z692z483: [-2.36 -0.24  0.12 -0.06  0.08 -0.25  0.80 -0.59  1.53  0.88 -0.91  1.50
  0.66  0.50 -0.21  0.35  0.02  0.78 -0.32 -1.64  0.40  0.98 -1.31  1.72
  0.72 -0.29  0.03  1.41 -0.03  0.07 -0.31  0.39 -0.41  0.33 -0.18 -0.69
  1.43 -1.68  1.59  1.09  1.39]
z996z328: [-1.07 -1.17  0.21 -0.37  1.56 -2.02  0.70 -1.03 -2.47 -0.13 -2.37  0.16
  0.88  2.18 -0.86  0.99  0.34 -4.01 -0.96  0.07  1.04 -2.24  0.12  0.35
 -0.29  0.73  0.37 -0.18 -1.07  3.93  0.17  2.28  1.89  0.73 -1.15 -1.18
 -0.72 -1.14 -0.10 -0.42 -0.33]
[-1.08 -0.03 -0.54  0.39  0.73 -1.04  2.64  1.95 -1.24  0.67 -1.51  0.01
 -1.61 -1.44 -0.50  0.56  0.89 -0.49  0.54 -1.73  0.16 -1.78 -2.34 -0.74
  0.58  0.17 -1.47  0.63 -0.45 -0.43 -2.88  0.12 -0.19  2.21  0.68 -0.72
  1.26 -0.59  0.86  1.30 -0.77] | z692z483
z422z16: [ 0.18 -0.54 -1.43  0.33 -0.79  0.94 -1.94  0.97  1.41 -1.73  1.04  0.22
  0.38  0.30 -0.95  2.97 -1.38 -1.06  0.08  1.53  0.80 -0.81  1.51  1.87
  0.42 -2.40  0.36 -2.66  1.56  0.92 -0.44  1.03  0.69  1.19  0.50 -0.82
  0.26 -0.60 -0.99 -0.76  1.95]
z825z550: [ 1.38 -1.58 -2.32  0.37  1.16 -0.22  0.16  0.16 -1.03 -0.99  1.18 -0.55
 -2.06  0.34  1.55 -1.43 -0.14 -0.46 -0.31  1.43 -0.63  2.86  1.21  1.01
 -2.02 -1.54 -0.18 -1.38 -0.99 -1.98  0.10  0.60 -1.49 -0.23 -1.44  1.31
 -0.82  0.41 -0.82  1.71 -0.50]
z745z430: [-0.58  0.71 -0.27 -0.39  0.05  0.17 -0.73  0.54 -0.46  0.71  0.73  0.53
 -0.97 -0.72 -0.79  0.62 -1.76  0.50 -1.16 -1.40 -1.40  0.06 -0.50 -1.52
  1.46 -0.83 -1.11  0.06 -0.28  1.57  0.48  0.61 -0.29  0.39  1.59  0.23
  1.05 -1.48  0.05  1.22 -1.71]
z115z49: [ 1.31  0.08 -2.24 -1.97  0.51 -0.56 -1.86  2.10 -4.09  0.76 -2.50  0.50
  3.51  3.05  1.70  2.07 -2.08 -0.69  1.18 -1.35  0.13  1.02  0.95  0.46
 -0.06 -0.51 -1.78 -0.26 -2.96 -0.87 -1.46 -0.60  1.93  1.08  3.67 -0.02
 -1.13  0.69 -0.42 -0.37 -0.96]
z612z688: [-0.82 -1.15  0.80  0.56  1.43  1.64 -0.39  1.16  1.89  0.33  1.31  0.24
 -0.54 -1.77  1.71 -0.63 -0.72  0.74  0.60 -0.44 -1.21 -1.50 -0.08  0.76
 -0.80 -2.13 -0.05 -0.56 -0.44  0.76 -0.99  0.28  0.67 -0.50  1.30  0.47
  0.99  0.04 -0.51 -1.46 -1.11]
[ 0.33  0.54  0.37  0.35  0.02  0.24  0.29  1.04  1.30  0.76 -0.10  1.63
  0.31  0.17  0.06 -0.33  0.49 -0.57 -0.02  0.83  1.51 -0.19  1.26  0.69
 -2.17  1.01 -1.70  0.20  0.41  1.90 -1.13  1.13  0.19  0.83 -1.92  0.26
  0.43 -0.49  1.14  0.96  0.48] | z612z688
z825z550: [ 0.83 -1.13 -1.18  0.66  0.67 -1.12  0.22 -0.66  1.04  0.23 -1.03 -0.71
  2.39 -2.09 -0.23  0.62 -0.26  1.36 -2.10  1.30 -1.65 -2.10  1.58 -0.71
  1.42  2.33  2.82 -0.33  0.45  0.90  0.70 -1.17  2.39 -1.09 -0.46 -0.56
 -1.01 -0.82  0.65  0.59  0.08]
[-0.56  0.74  0.01  0.99  1.75 -0.92 -0.69  0.77 -1.68 -0.09 -1.42  1.45
  1.30  1.08  3.12 -0.64  0.44  0.39 -0.49  1.75  0.47 -1.70  0.28 -1.90
  1.03 -0.47 -1.36 -0.49 -1.94  1.92 -0.33 -1.03 -1.44  0.25  0.19  1.22
 -0.26 -0.66 -0.44 -0.10 -1.37] | z422z16
[-1.21 -0.83  1.90  0.59 -0.80  0.50  1.93 -1.16  2.15 -1.00  2.22  0.24
 -2.80 -2.58 -2.03 -1.25  1.01  1.01 -1.20  0.89 -0.40 -0.98 -0.77 -0.51
  0.70  1.01  0.62  0.68  2.10  1.11  0.96 -0.03 -0.53 -0.48 -3.33  0.06
  1.29 -0.02  1.18  0.65 -1.06] | z115z49
z664z766: [-3.53 -0.60 -1.01  0.47 -1.05 -1.54  6.95 -0.50 -0.86  0.62  2.13 -2.38
 -0.27 -1.47  2.21  2.37 -1.92 -0.31 -0.83 -3.60  1.45 -0.37  1.21  4.35
 -0.52  4.37 -2.21  1.89  2.31  0.44 -1.85 -0.89 -2.70  2.94 -0.82  1.31
 -1.32  4.03 -0.60 -3.43 -6.05]
[-0.02 -0.53  1.01  0.95  1.64  1.16  1.10  0.99 -0.33  0.43 -0.08  1.73
  0.34  1.14  0.48 -0.21 -1.53  1.24 -1.25 -0.81  0.50  0.29  0.48  1.03
 -0.25 -1.70  1.52  0.71  1.05  0.02 -0.76  1.51 -0.59 -0.65 -1.05 -1.30
 -1.24 -0.91 -2.57 -1.52  0.66] | z692z483
[ 0.74  1.96  1.19  1.11 -0.17 -0.01 -0.34  1.19  2.46 -0.55  0.27  0.02
  3.51  0.05  2.24  0.48  1.65  1.32  0.96 -1.19 -2.46  1.38 -0.42 -0.61
  1.04 -0.44 -0.17 -1.40  2.08 -1.88  0.58 -2.68  1.13  0.60 -0.52  2.24
 -0.17  0.60  0.88 -0.61  0.63] | z612z688
[ 1.15  0.81 -1.81  0.17  1.63  0.50 -0.16 -0.98 -0.75  1.49 -2.28 -3.05
 -0.50 -1.64  2.16  0.69  1.06 -0.59 -0.36 -1.02 -0.65 -2.75  3.03  1.07
  1.61  2.37  3.46  2.13 -0.09 -0.67 -0.68  0.87  1.41 -2.80 -0.79 -2.98
 -0.10  0.00 -1.43  0.40 -1.23] | z825z550
z996z328: [ 1.49  1.09  0.27  0.51 -2.41  1.33 -0.35  1.20  2.12 -0.01  2.82 -0.51
 -0.64 -1.68  0.72 -0.78 -1.20  3.63  0.51 -0.89  0.14  2.38 -0.49  1.20
  0.46 -0.33  0.01  0.61  2.47 -3.93  0.73 -2.10 -0.95 -2.17  2.97  1.11
  0.43  0.83  0.85  0.52  0.20]
[-0.12  0.04 -0.62 -1.38  0.58 -1.52 -1.14  1.58  1.17  0.29  0.02 -0.25
 -1.67 -0.19 -0.17  0.17  0.00 -1.86  0.05  0.85  0.75 -1.17 -0.58  0.59
  0.34  0.87 -0.26 -0.27 -0.41  0.51  0.23 -2.32 -1.48  0.75 -1.87  0.00
  1.34  1.60  0.85  0.60 -0.72] | z692z483
z366z111: [ 0.05 -0.11  0.55  1.03 -0.50  0.07  0.21  1.40  0.90 -0.49  0.91 -0.45
  0.91 -0.17 -0.26 -0.09  0.00  0.57 -1.22 -0.05  0.85  0.29 -1.16 -0.22
  0.56 -0.70  0.20  0.60  0.33  0.33  0.02  0.06  0.04 -0.28  0.41  0.12
 -0.33  0.63  0.83  1.37  0.09]
[-0.39  0.78  0.07 -0.66 -0.37  0.91  1.56 -1.62 -1.07 -0.34 -1.97 -0.55
 -0.50  0.03 -0.01  0.00  0.86  1.72 -2.54  0.32  0.42  3.25  0.21 -1.36
  0.06  2.72 -0.09 -0.88 -0.98  1.05 -0.72 -1.25 -0.50 -0.66  0.89 -0.60
 -1.52 -0.90 -0.40 -2.68  0.37] | z692z483
[ 2.27  0.48 -4.29 -1.68  1.29 -2.00 -2.63  2.03 -5.78  1.87 -4.31  0.48
  5.38  3.02  2.95  2.45 -2.46 -1.86  0.95 -0.80 -0.71  3.64  1.43  1.83
  0.41 -1.16 -1.98 -0.90 -2.69 -1.40 -1.67 -1.26  1.23  0.40  4.88  0.20
 -1.18  1.78 -0.19 -0.60 -1.19] | z115z49
[ 0.43  0.02  0.10  0.28  1.56 -0.20 -1.16 -0.18 -0.01  0.18 -0.70  0.63
 -0.30  0.13 -0.83 -0.31  0.08  1.16 -0.13  1.59 -0.76  0.87  0.46 -1.69
  0.18 -1.31  0.04 -0.46 -0.45 -0.89 -0.30  0.49  0.26 -1.40  0.55 -1.48
  0.00 -0.03 -0.38  0.36  0.85] | z664z766
z664z766: [ 0.39  1.07  0.25  0.24 -0.20 -0.49 -1.92 -0.24  0.24  0.28  0.56  0.36
 -0.52 -0.51  0.43  0.03  0.30 -0.02  0.52  1.17 -0.04  0.54  0.88 -0.47
 -1.35 -1.08 -0.60 -1.24 -0.35  0.24  0.14  0.69  0.86 -0.42 -0.86 -0.95
  0.22 -0.81 -1.14  0.07  1.38]
z115z49: [ 0.60  0.80 -1.82 -0.30 -0.40 -0.51 -1.40  0.33 -1.45  0.88 -1.11  0.15
  1.46  1.17  0.87  0.97 -0.85  0.00  0.02  0.16 -0.52  0.76  0.35  0.95
  1.31  0.01 -1.01  0.20 -0.75 -0.41 -0.28 -0.28  0.91  0.01  3.08  0.90
  0.04  0.69 -0.14 -0.93  0.37]
[-1.51 -0.23  1.77  1.08 -1.84  0.81  1.66 -1.90  2.09 -1.12  1.86 -0.08
 -1.63 -2.04 -1.02 -1.19  1.87  1.27 -0.44  0.75  1.35 -1.55 -0.04 -1.16
 -0.78  0.20  1.29 -0.86  1.77  1.19  0.90  0.96 -0.89 -0.55 -2.82 -0.40
  1.45  0.25  0.07  0.45  0.11] | z115z49
[-0.92  0.18 -0.43 -1.10 -0.60 -1.29  0.52 -0.82  1.03  0.72  0.41 -0.74
  0.43 -0.96 -0.64 -0.83 -0.59  1.85  0.86 -1.43 -1.30 -0.67 -2.41  0.33
  1.57 -0.15 -1.09  0.98  0.94  0.41  0.43 -1.84 -0.59  1.39  1.73 -0.78
  1.66  2.00  1.48  0.49  0.30] | z422z16
[-0.86  0.97  0.09  0.21  1.47  0.04  3.20  1.00 -2.29  0.99 -0.68  0.10
 -1.76 -2.83  1.11 -0.07  1.23  0.53  0.38 -2.14  0.11 -0.90 -0.69 -1.23
 -0.69 -0.34 -0.02  0.30 -0.20  0.70 -0.51  1.29 -1.61  0.49 -0.04  1.97
  0.19 -0.39  1.65  0.09 -0.31] | z692z483
[-0.39 -0.14 -0.51 -0.26  0.95 -1.75 -0.37  0.28 -1.29 -0.62  0.05 -2.35
  1.11  0.51  2.51  0.34 -0.05  3.01  1.00  0.39  0.44 -0.77  1.14 -1.56
  0.08 -0.78 -2.24 -0.08  1.84  0.03  1.41  0.48 -1.78 -1.19  2.51  1.25
 -0.45  0.01  0.23  0.62 -0.09] | z366z111
[ 1.15 -1.67  0.00  1.10  1.06 -0.69  0.40  0.30  0.70 -0.33 -1.46  0.11
  1.17 -1.54  0.66 -1.08 -0.59  1.25 -1.32  0.05 -1.04  0.22  1.37 -0.08
 -0.31  1.16  1.75 -0.83 -2.36  0.82  1.62 -0.17  1.62 -0.69 -0.63  1.32
  0.02 -1.33 -0.27  0.47  0.71] | z825z550
z692z483: [-0.04 -0.06  0.15  0.48 -1.07  0.45 -0.43 -0.33 -0.31 -0.54 -0.70 -1.19
  1.38 -0.19  0.82  0.31 -0.22 -0.79 -1.36  0.96 -0.36  1.41  1.35 -1.04
  0.30  0.57 -0.68 -0.24  0.44 -0.81 -0.37 -0.76  0.36 -1.76  1.51 -0.38
 -1.08  0.11  0.85 -0.51 -0.31]
[-0.32  0.65 -0.07  1.03 -1.34  1.02 -1.05 -0.81 -1.25  1.09 -0.10 -0.33
  1.37 -0.37 -0.13  2.03 -1.32  0.13  1.58 -1.00 -0.19  0.82  0.14 -0.91
  1.03  1.69  1.53 -1.24  1.14 -2.47  1.14  0.06  2.46  0.89  1.29 -1.18
  1.33  0.51 -0.02  0.56 -0.75] | z692z483
z612z688: [-0.99 -1.40  0.64  2.49  0.55  1.75 -1.58 -0.08  0.59  0.28 -1.78 -0.02
  0.53 -0.17 -1.06 -1.41  1.21 -0.50  0.00  0.46 -1.24  0.67  0.45 -0.48
 -0.02  1.37 -0.65 -1.98  1.13 -0.94 -0.86  0.14 -1.32 -0.12 -3.78  3.25
 -1.78  0.29 -0.53 -0.69 -0.23]
[-1.20 -3.05 -0.32 -0.52  3.39 -3.20  1.10 -2.94 -4.10  0.41 -4.01  0.91
  0.04  2.33 -0.45  2.87 -0.04 -6.36  0.01  0.29  0.66 -5.62  1.03 -0.28
  0.08  1.27 -0.37 -0.47 -1.98  7.03 -1.33  3.60  1.56  2.65 -4.81 -0.14
 -0.44 -2.10  0.52  0.30 -0.48] | z996z328
[ 2.47 -0.74 -1.78 -1.24  0.91  0.06  1.11 -1.42  0.23 -1.36 -1.44  3.59
 -1.75  0.54  0.13 -0.09  0.35  1.78 -0.04  0.66  1.50  0.32  0.08  0.28
  0.52 -1.07 -1.42 -1.20 -0.74  2.47 -0.33 -0.06  1.06  0.23 -1.20  1.51
 -0.33  0.70  0.70 -0.22  0.75] | z745z430
[ 1.93  1.34  0.69  0.60 -1.53  1.44  0.02  0.95  1.36  0.46  1.85 -0.12
 -0.48 -2.41  0.20 -0.61 -0.54  3.03  0.14 -1.21  0.19  1.79 -0.90  1.16
  0.92 -0.75 -0.86 -0.07  0.86 -2.59 -0.28 -1.92 -1.33  0.04  1.78  1.63
 -1.04  0.63  0.88  0.30 -0.23] | z996z328
[ 2.39  1.26 -0.29  0.95 -4.01  2.73 -1.25  3.20  2.33 -0.72  3.87 -0.85
 -0.22 -2.16 -0.39 -1.97 -0.86  6.03  0.24 -0.91  0.40  4.70 -0.09  0.10
 -0.19 -1.78 -0.38  0.17  0.08 -5.71  0.23 -4.62 -1.83 -2.91  3.88 -0.09
  1.50  2.15 -0.29 -0.47  0.56] | z996z328
[-0.27  2.20  0.36  1.07 -0.30 -1.35 -0.59  2.29  0.76  0.63  0.66  0.93
  1.89 -1.26  1.04  1.50  0.06 -1.02 -1.37  2.07  1.36  0.65  1.11  0.33
 -1.65  0.16 -0.34 -1.19  0.73  0.97 -0.07  1.14  0.48 -0.22  1.49 -0.28
 -0.02 -1.34  1.66  0.77  0.24] | z612z688
[ 0.67  0.44  1.14 -1.39 -0.89  0.80 -0.27  1.05  1.52 -0.22  1.43  0.08
 -1.14 -1.72  0.37 -0.99 -2.25  1.17  2.20 -1.57 -0.88 -1.81 -0.20  0.19
 -1.61 -0.88  1.50 -0.53 -0.04  0.94  0.93 -1.55  1.01  0.00  0.96 -2.64
  1.11  0.51 -0.36 -1.65 -1.34] | z612z688
[-1.15 -0.28 -0.41 -0.34 -0.67  0.54  0.66 -0.46  1.07 -0.88 -0.04  0.06
 -0.86  0.45  1.04  0.64 -2.12 -0.10 -0.83 -1.24  0.15 -1.53  0.48  0.62
 -0.50  2.02 -0.11 -0.02  0.63 -0.46  0.33 -0.49 -1.21  0.52 -0.13  0.50
 -0.46  0.63 -0.47 -0.94 -1.00] | z664z766
[-0.19  0.84  0.00 -0.82  1.07 -0.03  0.56  0.04 -0.53  0.30  0.13 -1.34
  0.39 -0.16  0.08 -0.02  1.10  0.37 -0.01 -0.73 -1.26 -0.84 -0.04 -0.75
  0.62 -0.33  1.82 -0.52  0.77  0.52  1.08 -1.52 -0.76  0.21 -1.08  0.94
 -0.38  0.11 -1.03 -0.25  0.01] | z612z688
z745z430: [-0.16 -0.27  0.04 -0.84  0.77  0.00  1.19 -0.10  1.12 -0.23 -0.23  0.85
 -1.50  0.87 -1.00  1.05  0.38  0.63 -0.24  0.19  0.93  0.36 -0.74 -0.20
 -1.05  1.56  0.29 -0.56 -1.77 -0.64  0.03  0.28  1.76 -1.22 -0.51  0.85
  0.20  2.42 -2.58  0.13  1.43]
[-0.01  0.03 -1.54 -1.13 -0.09  0.47 -0.46 -0.21  0.00  0.84 -0.27 -0.21
  0.33  0.19  0.68  0.32  0.14 -0.14 -0.92  0.29 -0.09  0.17 -0.45 -0.75
 -0.81  0.29  0.33 -0.16  0.60  0.75 -0.65 -1.00  0.63 -0.36  0.09 -0.43
 -0.29  0.75 -0.41 -0.88 -0.51] | z692z483
[-0.90  0.92 -0.77  1.18 -0.26  1.70 -0.38 -0.02  1.20  0.65 -1.04  0.11
  0.58  0.80  0.02  0.48 -0.04 -0.54 -1.08  0.54  0.71 -0.63 -0.25  0.93
 -1.36  0.21 -0.30 -0.16  0.60  0.06 -0.23 -0.75 -0.79 -0.25 -2.55  0.66
 -0.76  0.43 -0.75 -0.27  0.38] | z612z688
[ 1.68  0.89 -4.08 -1.45  0.79 -2.10 -2.55  0.97 -4.05  0.81 -3.56  0.24
  3.50  2.15  2.81  2.17 -2.09 -1.52  1.13 -1.60 -0.20  2.60  0.52  0.43
 -0.09 -0.70 -1.99 -0.43 -3.20 -1.28  0.01  0.30  1.56  0.74  3.48  1.63
 -1.67  0.96  0.32 -0.24  0.17] | z115z49
z366z111: [-0.24  0.16 -0.32  0.78 -0.08  0.63  0.93 -1.72 -1.48  0.04 -1.24  0.70
 -0.81 -0.23 -0.12  1.33 -0.08 -0.41  0.86  0.53 -2.05 -1.75  0.07 -0.67
  1.34  1.65  0.56 -1.62 -3.86  1.02 -0.46 -0.13 -1.49 -0.97  0.11  0.81
  0.54 -0.54 -1.29 -0.21 -2.23]
[ 0.48 -0.86 -0.38 -0.10  0.64  0.79  1.54  1.33  1.20  0.27 -1.82  0.10
 -0.61 -2.42 -0.29 -1.16 -1.24 -0.59 -0.40 -1.05 -0.18 -0.01 -0.03  0.00
 -1.40  1.24  0.68  0.70 -4.27 -0.42  1.48  1.72  0.87  0.08 -1.26  0.69
 -0.54 -2.83 -0.81 -0.96 -0.54] | z825z550
[ 1.14  0.54 -3.18 -0.51  0.71 -1.22 -1.70  0.78 -2.12  1.01 -1.90  0.70
  3.49  2.70  2.38  0.65 -0.67 -0.84  0.18 -0.80  0.13  1.25  0.49 -0.05
  0.45  1.06 -2.24 -0.34 -1.43 -1.18 -1.11  0.70  1.18 -0.46  2.92  0.46
 -0.84  1.54 -0.53 -0.97 -0.12] | z115z49
[-1.47 -0.84 -1.12 -1.38  2.64 -0.89 -0.18 -1.85 -1.80  0.10 -1.50  0.67
  0.33  0.89  0.33  1.49  0.34 -4.51 -0.57  0.09  0.81 -2.97  0.71 -0.12
  0.01  0.43  0.42 -1.21 -1.16  3.94 -0.20  2.74  1.64  2.99 -2.11  0.45
 -1.43 -1.62 -0.07  0.73  0.50] | z996z328
z422z16: [-0.60 -1.94  2.19  0.68 -1.86 -0.67  0.24  0.06 -3.65 -0.01  1.21  1.01
  0.55 -0.55 -0.12  0.06 -0.95 -1.69  1.24 -0.52 -0.69 -1.63 -0.92 -1.98
  0.93 -0.66  2.04  0.24 -1.09 -1.34  0.77 -0.90  0.80 -2.07 -1.22  2.21
 -3.02 -0.09  1.48  2.07 -0.42]
